Below are the code and all the weights of a small trained network. Each question names an input and a class and asks about switching units off, where a switched-off unit gives its printed mean instead of its output.

import numpy as np


def w(rows, s, z=0):
    codes = np.array(rows[::2]) - 128.0
    scale = np.full(codes.shape[1], s)
    scale[-1] = z or s
    return codes * scale


def f(y):
    return np.maximum(y, 0)


def log_softmax(a):
    a = a - a.max(-1, keepdims=True)
    return a - np.log(np.exp(a).sum(-1, keepdims=True))


def net(x, mask):
    res = np.array(x, float).reshape(1, 8) / 4 @ E
    y = f(res @ A[0][:, :-1].T + A[0][:, -1])
    res = res + np.where(mask, y, B[0][:, -1]) @ B[0][:, :-1]
    return log_softmax(res[-1] @ U[:, :-1].T + U[:, -1])


A, B = {}, {}
E = w([
[213,103,55],'x0',
[131,151,241],'x1',
[157,102,163],'x2',
[171,123,194],'x3',
[192,254,140],'x4',
[183,98,107],'x5',
[96,240,89],'x6',
[52,111,184],'x7',
],0.0082)
A[0] = w([
[118,57,160,168],'neuron 1',
[24,121,99,52],'neuron 2',
[174,199,124,206],'neuron 3',
[154,73,9,165],'neuron 4',
[132,198,208,255],'neuron 5',
[88,155,49,111],'neuron 6',
[24,102,176,66],'neuron 7',
[174,59,134,185],'neuron 8',
[152,214,144,166],'neuron 9',
[95,105,57,109],'neuron 10',
[198,41,198,202],'neuron 11',
],0.011,0.0051)
B[0] = w([
[37,67,115,202],'neuron 1',
[36,143,155,185],'neuron 2',
[228,129,163,208],'neuron 3',
[185,189,63,255],'neuron 4',
[193,49,229,240],'neuron 5',
[156,244,132,193],'neuron 6',
[60,93,99,197],'neuron 7',
[158,63,20,213],'neuron 8',
[184,115,235,198],'neuron 9',
[88,229,95,187],'neuron 10',
[217,58,2,253],'neuron 11',
],0.0078,0.0096)
U = w([
[118,91,70,50],'0',
[137,158,190,93],'1',
[106,221,73,59],'2',
[9,146,134,212],'3',
[143,129,63,165],'4',
[132,145,180,254],'5',
[122,158,153,66],'6',
],0.012,0.003)

Each question gives the input, the list of numbers given to net, and the class t.
The units are the neurons (one row each of A and B). Each row of codes is followed by its name. A weight is (code - 128) times the scale printed after its matrix; where a second scale follows, it is the last column's (A, B and U).
mask holds one flag per neuron, in row order. A switched-off neuron (its flag False) gives its mean, the last column of its row in B, instead of its output. The means were averaged over made-up inputs and are rounded, as every weight is.
A unit's drop is (log p(t) with every unit on - log p(t) with that unit switched off) / (log p(t) with every unit on - log p(t) with every unit switched off).
The circuit of an input: a set's keep is (log p(t) with only the set's units on - log p(t) with every unit switched off) / (log p(t) with every unit on - log p(t) with every unit switched off). Starting from all 11 units, units are removed one at a time, each time the one whose removal leaves the highest keep (on an exact tie, the one counted first), for as long as the keep stays at least 0.8.
circuit, biggest first: the units of the circuit, biggest drop first
most important unit: the unit with the biggest drop
k most important neurons: the k neurons with the biggest drops, biggest first
drop of u: that unit's drop, to one decimal
input [7,-3,4,5,7,2,5,-7], class 5: circuit, biggest first : [neuron 9; neuron 11]
input [0,1,8,8,-4,-8,2,-1], class 0: most important unit : neuron 11
input [1,4,7,-1,0,-8,0,5], class 3: circuit, biggest first : [neuron 7; neuron 3]
input [-8,6,0,5,-7,2,5,-2], class 3: circuit, biggest first : [neuron 7; neuron 3]
input [-1,-7,0,4,-6,4,5,4], class 3: circuit, biggest first : [neuron 11; neuron 2]
input [-4,-7,-1,3,-7,-3,-5,1], class 3: circuit, biggest first : [neuron 2; neuron 1]
input [8,7,6,6,7,6,-2,3], class 4: 2 most important neurons : [neuron 11; neuron 8]
input [-7,-5,-7,0,6,-6,-4,6], class 3: 2 most important neurons : [neuron 7; neuron 2]
input [-2,-4,-7,3,-6,-1,6,2], class 3: 2 most important neurons : [neuron 2; neuron 11]
input [1,0,-5,7,5,-4,5,-3], class 5: drop of neuron 3 : -0.1
input [1,0,-8,2,-3,-7,-6,4], class 3: drop of neuron 4 : 0.1
input [-8,2,-3,-8,-7,3,-8,3], class 3: drop of neuron 11 : 0.0
